[[110 125 131 126 146 128 139 150 128 130 127 128 134 124 112 119]
 [136 112 123 113 134 121 136 139 123 150 144 130 125 127 135 140]
 [109 140 134 140 137 134 137 134 138 110 115 127 133 134 110 111]
 [115 139 137 140 129 125 116 143 111 131 129 129 138 106 117 126]
 [143 122 116 116 124 120 115 116 118 141 130 140 119 112 145 147]
 [130 117 123 116 133 121 129 137 117 142 141 139 129 118 130 143]
 [137 118 123 118 128 123 135 128 128 138 140 133 124 133 135 140]
 [116 151 137 149 127 135 115 122 126 104 114 138 137 119 115 124]
 [125 143 137 146 128 137 132 126 140 116 118 116 130 141 124 112]]
Counting starts at 1.
The entry in the top-left corner?
A: 110
The entry at row 2, column 1 -> 136
The entry in the bottom-left corner?
A: 125
The entry at row 1, column 3 is 131
The top-right entry?
A: 119
The bottom entry of the column that holds the smallest entry?
A: 116
The entry just right of the smallest entry?
A: 114
The entry in the bottom-right corner?
A: 112
The entry in row 3 and column 1?
A: 109
The minimum?
A: 104
The entry just right of the largest entry: 137
The top entry of the column that holds the largest entry: 125
The entry directly above the largest entry?
A: 118
The largest entry: 151
The entry directly below the largest entry?
A: 143
The entry directly below 149 -> 146
The entry in row 3 and column 3 -> 134

[[124 121 120 122 105 123 118 136 128]
 [135 124 127 125 109 126 121 148 134]]
The smallest entry -> 105
Report the largest entry in the first column.
135
Report the second entry, reading row by row.
121
The top entry of the column that holds the largest entry: 136
Report the 1st entry in reading order.
124
The 1st entry on the diagonal from the top-right corner -> 128

X =
[[130 132 129 132 120 130 136 126 138]
 [142 136 134 145 124 113 121 132 129]
 [138 122 127 138 130 138 137 134 131]
 [132 126 129 106 132 150 133 138 135]
 [140 133 130 146 130 123 127 135 122]]
Rows and columns are numbered from 1.
The entry in the top-left corner -> 130
The entry in row 3 and column 3 is 127
What is the entry at the centre?
A: 130
What is the entry in the bottom-right corner?
A: 122
The entry directly below 113 is 138
What is the entry just right of the largest entry?
A: 133
What is the entry at row 1, column 3?
A: 129
What is the entry just left of 113?
A: 124
What is the entry just right of the smallest entry?
A: 132
The entry in row 1 and column 2 is 132
What is the entry directly below the smallest entry?
A: 146
What is the bottom-left entry?
A: 140
The maximum: 150
The entry at row 2, column 1: 142
What is the entry directly below the largest entry?
A: 123
The entry at row 2, column 3 -> 134

a =
[[120 117 134 151 128 141]
 [132 101 127 123 123 127]
 [140 146 150 126 109 133]
 [123 146 114 154 143 137]
 [134 137 136 146 143  99]
 [157 134 124 139 119 121]
 [143 138 123 116 149 134]
 [118 153 141 112 149 123]
 [155 132 133 138 144 139]
 [150 118 123 139 124 137]
 [142 135 153 129 122 132]]
Rows and columns are numbered from 1.
What is the entry just left of 99?
Answer: 143
What is the entry just right of 119?
Answer: 121
What is the entry directly below 140?
Answer: 123
The entry at row 1, column 1 is 120
The entry in the bottom-left corner is 142
The entry at row 1, column 2 -> 117
What is the entry in row 2 and column 1?
Answer: 132
The entry in row 3 and column 1: 140
The entry just left of 119: 139
What is the entry directly above the largest entry?
Answer: 134
The entry at row 3, column 3: 150
The entry directly above 129 is 139
What is the entry in the top-right corner?
Answer: 141
What is the entry in the bottom-right corner?
Answer: 132

[[133 129 140 124 130 129 127 136 123 124 127 121 128 119 132 132]
 [124 132 131 129 131 131 124 126 131 126 124 131 122 127 129 125]
 [137 126 128 132 120 121 126 133 130 127 124 129 130 133 139 122]
 [119 121 111 123 130 136 144 120 124 138 148 126 154 135 120 119]
 [135 131 145 128 132 121 124 134 121 123 120 121 117 119 130 150]
 [120 130 114 132 132 133 128 117 137 137 133 140 130 137 123 115]
 [128 135 148 124 140 132 123 133 123 123 124 122 116 112 125 143]
 [134 121 116 134 125 116 126 124 128 139 127 132 128 146 134 126]
 [106 142 122 129 144 150 130 112 141 132 137 143 125 120 109 118]
 [131 127 143 123 129 126 124 136 120 119 121 117 123 121 135 135]
 [119 123 131 121 139 131 122 124 120 129 124 119 122 131 128 127]
 [135 140 142 135 131 123 122 131 133 125 119 135 111 118 127 146]
 [129 135 122 135 123 129 140 125 135 130 137 137 139 125 121 133]
 [115 150 125 138 138 145 126 116 152 131 131 155 117 117 113 119]
 [140 123 118 135 119 118 134 129 130 137 135 133 140 138 133 127]]
What is the last entry of the largest entry's row? 119
What is the top entry of the column that holds the smallest entry? 133
The entry directly below the smallest entry -> 131
The fifth entry from the end, reading row by row -> 133
What is the largest entry in the last column? 150
The 3rd largest entry is 152
What is the bottom-right entry? 127
The largest entry in the first column -> 140
The second entry on the diagonal from the top-right corner -> 129
The smallest entry in the first column: 106
What is the entry directly above the largest entry? 137
The entry in the top-right corner -> 132
The entry just right of the smallest entry -> 142
What is the third entry on the main diagonal? 128
The second-last entry, reading row by row is 133
What is the top entry of the column that holds the largest entry? 121
What is the second entry, reading row by row? 129
The entry just right of the largest entry: 117
The first entry in the row that holds the largest entry -> 115
The third entry on the diagonal from the top-right corner -> 133
What is the 4th entry from the end, reading row by row? 140

W =
[[125 128 120 107]
 [136 128 127 130]
 [121 131 134 121]
 [129 128 123 115]
 [130 128 130 136]
 [123 124 126 115]
 [135 132 136 134]
 [131 130 132 133]
 [137 118 136 151]
 [118 128 121 139]
 [125 133 122 133]
 [132 130 132 134]
 [127 128 137 130]
 [133 127 138 124]
 [127 123 127 101]]
Counting starts at 1.
Find the top-right entry.
Answer: 107
Find the entry in row 1 and column 2.
Answer: 128
Find the entry just left of 151.
Answer: 136
Find the entry at row 3, column 1.
Answer: 121
The entry in row 1 and column 3: 120
Find the entry at row 2, column 1.
Answer: 136
The entry in the bottom-right corner: 101
The entry in the bottom-left corner: 127
The entry directly above the smallest entry -> 124
Find the largest entry.
Answer: 151
Find the entry directly below the largest entry.
Answer: 139
Find the entry directly above the largest entry.
Answer: 133
Find the top-left entry.
Answer: 125
Find the entry at row 3, column 3.
Answer: 134

Read these off the array that follows.
1) Report the entry just left of the smallest entry.
2) Report the smallest entry.
[[142, 140, 122, 125, 144, 137, 126, 99, 133, 135, 126, 117, 134, 139], [128, 125, 129, 124, 126, 129, 130, 125, 129, 131, 122, 129, 129, 126], [139, 145, 131, 130, 131, 124, 132, 124, 129, 124, 131, 127, 128, 136], [128, 135, 128, 126, 130, 116, 127, 143, 138, 119, 134, 139, 132, 112], [137, 133, 120, 127, 128, 124, 128, 130, 138, 126, 126, 132, 132, 116], [122, 120, 131, 128, 124, 136, 129, 124, 122, 131, 126, 124, 129, 133], [112, 120, 131, 141, 125, 132, 128, 146, 123, 124, 133, 131, 121, 127], [133, 118, 143, 141, 131, 149, 125, 116, 127, 131, 129, 125, 130, 140]]
1) 126
2) 99

[[119 138 132 139 151 136 140 121 134]
 [129 112 140 144 117 145 142 124 130]
 [128 141 122 125 145 132 134 137 119]
 [131 146 115 115 141 123 123 138 128]
 [139 117 121 131 115 147 125 139 115]
 [130 118 127 114 113 128 135 137 140]]
The 2nd entry on the main diagonal -> 112
The bottom entry of the column that holds the largest entry -> 113
Give the top-right entry.
A: 134
The entry just right of the smallest entry is 140
The last entry, reading row by row -> 140
Give the 1st entry, reading row by row.
A: 119
Give the entry just left of the largest entry.
A: 139
Give the entry directly below 124.
A: 137
Give the largest entry in the first column.
A: 139
Give the fifth entry, reading row by row.
A: 151
Give the 2nd entry on the diagonal from the top-right corner.
A: 124
Give the bottom entry of the column that holds the smallest entry.
A: 118
The smallest entry in the last column -> 115
Give the second entry in reading order.
A: 138
The first entry in the row that holds the smallest entry: 129
The second-last entry, reading row by row: 137
Give the entry directly below the smallest entry.
A: 141
The 3rd entry on the main diagonal: 122

data =
[[128 118 117 133 128 121 132 130 122]
 [142 119 118 137 126 139 139 136 144]
 [117 139 131 134 121 114 147 145 117]
 [132 109 116 130 132 128 130 127 127]
 [144 112 124 139 120 147 126 130 150]
 [131 120 110 132 134 117 125 123 119]
 [123 120 129 148 126 121 131 145 120]
 [132 127 119 136 121 124 136 133 129]
 [142 135 140 126 117 153 129 128 157]
 [141 115 115 129 129 136 122 119 137]]
Indices start at 1.
The entry in row 1 and column 2 -> 118
Give the entry in the top-right corner.
A: 122
Give the entry at row 2, column 1.
A: 142
Give the entry directly below 116.
A: 124
Give the entry directly above the smallest entry.
A: 139
The entry at row 1, column 1 is 128
Give the minimum.
A: 109
The entry just right of 125: 123
The entry in row 1 and column 3 -> 117
Give the entry directly below 150.
A: 119
The entry just left of the largest entry: 128
Give the maximum.
A: 157
The entry in the bottom-left corner: 141
Give the bottom-right entry.
A: 137
The entry just left of the smallest entry: 132
The entry directly below the smallest entry is 112
Give the entry directly above 114.
A: 139
The entry at row 2, column 2 -> 119
The entry at row 2, column 3: 118
The entry just left of 112 is 144
Give the entry in row 3 and column 1.
A: 117
Give the entry directly above the largest entry.
A: 129
